Below is a small trained network, with its code and all its weights. Each question gives an input and a class and asks what happens when units are switched off, that is, made to give their printed mean instead of their output.

import numpy as np


def w(rows, s, z=0):
    codes = np.array(rows[::2]) - 128.0
    scale = np.full(codes.shape[1], s)
    scale[-1] = z or s
    return codes * scale


def norm(h):
    return h / np.sqrt((h * h).mean(-1, keepdims=True) + 1e-5)


def f(y):
    return np.maximum(y, 0)


def log_softmax(a):
    a = a - a.max(-1, keepdims=True)
    return a - np.log(np.exp(a).sum(-1, keepdims=True))


def net(x, mask):
    res = np.array(x, float).reshape(1, 8) / 4 @ E
    u = 0
    for l in range(4):
        y = f(norm(res) @ A[l][:, :-1].T + A[l][:, -1])
        res = res + np.where(mask[u : u + 4], y, B[l][:, -1]) @ B[l][:, :-1]
        u += 4
    return log_softmax(norm(res)[-1] @ U[:, :-1].T + U[:, -1])


A, B = {}, {}
E = w([
[116,96,130,122,171,125,138,161,127],'x0',
[203,175,140,170,182,129,102,178,255],'x1',
[61,126,119,158,145,111,146,21,135],'x2',
[133,58,141,81,74,131,133,128,39],'x3',
[243,174,144,114,141,130,135,135,167],'x4',
[150,77,111,196,182,120,74,35,78],'x5',
[197,103,135,114,40,109,123,107,79],'x6',
[147,138,135,170,142,105,88,43,146],'x7',
],0.0083)
A[0] = w([
[71,101,145,154,119,155,69,46,83,91],'0.n1',
[190,198,110,170,219,127,57,84,196,7],'0.n2',
[197,100,144,116,66,149,54,115,2,88],'0.n3',
[179,111,133,88,83,164,64,142,78,53],'0.n4',
],0.0068,0.002)
B[0] = w([
[62,108,24,64,116,136,120,128,162,225],'0.n1',
[171,154,171,188,148,137,116,67,171,248],'0.n2',
[203,62,249,120,53,126,109,33,95,254],'0.n3',
[152,151,135,109,196,200,215,179,129,193],'0.n4',
],0.011,0.0056)
A[1] = w([
[126,179,112,85,92,162,177,254,198,46],'1.n1',
[135,132,196,122,53,125,99,117,136,151],'1.n2',
[130,118,146,66,120,114,85,145,98,2],'1.n3',
[74,178,162,180,142,191,148,142,154,151],'1.n4',
],0.0089,0.0021)
B[1] = w([
[31,209,15,29,199,2,233,234,125,254],'1.n1',
[131,111,88,74,206,163,192,172,137,237],'1.n2',
[125,202,154,95,200,211,48,123,225,165],'1.n3',
[183,131,136,195,113,98,200,124,110,222],'1.n4',
],0.0077,0.0051)
A[2] = w([
[61,74,140,110,74,150,103,89,109,2],'2.n1',
[2,64,117,84,137,160,153,61,143,113],'2.n2',
[163,205,157,170,190,146,67,118,254,94],'2.n3',
[136,144,82,140,183,215,176,119,152,161],'2.n4',
],0.0061,0.0036)
B[2] = w([
[151,213,63,132,183,67,26,138,166,175],'2.n1',
[68,150,54,155,110,97,101,78,125,247],'2.n2',
[163,130,154,254,168,90,115,78,227,254],'2.n3',
[133,132,173,138,94,83,97,138,137,206],'2.n4',
],0.0093,0.0052)
A[3] = w([
[208,189,147,242,136,179,56,147,233,66],'3.n1',
[253,100,139,120,62,203,144,157,7,130],'3.n2',
[36,104,11,200,33,136,103,48,42,3],'3.n3',
[113,182,108,155,71,24,161,108,126,85],'3.n4',
],0.0065,0.0017)
B[3] = w([
[157,138,151,206,140,138,160,111,137,254],'3.n1',
[160,119,223,49,73,196,130,189,151,215],'3.n2',
[92,88,103,115,133,104,9,109,76,237],'3.n3',
[141,97,156,133,177,159,113,182,78,189],'3.n4',
],0.012,0.0067)
U = w([
[47,98,83,133,132,109,62,75,88,105],'0',
[79,161,104,110,153,107,195,206,134,108],'1',
[164,153,152,255,162,119,148,103,179,252],'2',
[188,79,203,80,70,200,137,134,120,86],'3',
],0.018,0.002)

Each question gives the input, the list of numbers given to net, and the class t.
The units are the neurons (one row each of A and B). Each row of codes is followed by its name. A weight is (code - 128) times the scale printed after its matrix; where a second scale follows, it is the last column's (A, B and U).
mask holds one flag per neuron, layer by layer. A switched-off neuron (its flag False) gives its mean, the last column of its row in B, instead of its output. The means were averaged over made-up inputs and are rounded, as every weight is.
A unit's drop is (log p(t) with every unit on - log p(t) with that unit switched off) / (log p(t) with every unit on - log p(t) with every unit switched off).
The circuit of an input: a set's keep is (log p(t) with only the set's units on - log p(t) with every unit switched off) / (log p(t) with every unit on - log p(t) with every unit switched off). Starting from the 12 units with the biggest drops (on a tie, the unit counted first), units are removed one at a time, each time the one whose removal leaves the highest keep (on an exact tie, the one counted first), for as long as the keep stays at least 0.8.
units of the circuit, in order: the units of the circuit, biggest drop first
unit that matters most: the unit with the biggest drop
top k neurons: the k neurons with the biggest drops, biggest first
top k neurons in layer l: the k neurons of layer l with the biggest drops, biggest first
drop when u is switched off: that unit's drop, to one decimal
input [2,1,-1,-5,-4,-1,8,3], class 3: unit that matters most -> 2.n3
input [3,7,0,-6,6,-4,5,-7], class 1: top 2 neurons -> (1.n1 0.n3)
input [2,4,7,-1,-7,-1,3,-8], class 0: top 2 neurons -> (0.n4 3.n3)
input [-8,-1,-3,-7,4,-3,7,-1], class 1: top 3 neurons -> (1.n1 0.n3 0.n2)
input [3,5,-3,-1,7,-6,-7,-2], class 1: top 2 neurons -> (1.n1 0.n3)
input [-6,3,7,-4,-6,6,0,-1], class 0: top 2 neurons -> (0.n1 3.n3)
input [-3,5,-1,1,-3,1,8,7], class 3: top 2 neurons -> (0.n3 3.n2)
input [5,6,5,3,-3,4,8,5], class 0: units of the circuit, in order -> (0.n1 2.n3)
input [0,-1,-6,4,4,1,-4,-7], class 1: top 2 neurons -> (1.n1 0.n2)
input [0,3,2,2,-6,0,-4,-4], class 0: top 4 neurons -> (0.n4 2.n2 3.n3 1.n2)
input [-6,-8,-4,1,-1,2,6,8], class 3: top 2 neurons -> (0.n3 3.n2)
input [3,4,8,4,1,-8,-8,2], class 1: top 2 neurons -> (0.n3 1.n1)
input [2,4,-2,-6,8,-5,3,-4], class 1: top 2 neurons in layer 1 -> (1.n1 1.n3)
input [7,-3,7,-5,4,-5,8,-3], class 1: units of the circuit, in order -> (0.n3)
input [7,-5,-2,3,6,4,-2,6], class 3: drop when 0.n3 is switched off -> 1.2
input [-1,-8,-7,-3,0,2,-3,1], class 3: drop when 0.n3 is switched off -> 2.2
input [-6,8,4,4,-7,8,1,1], class 0: drop when 0.n1 is switched off -> 1.4
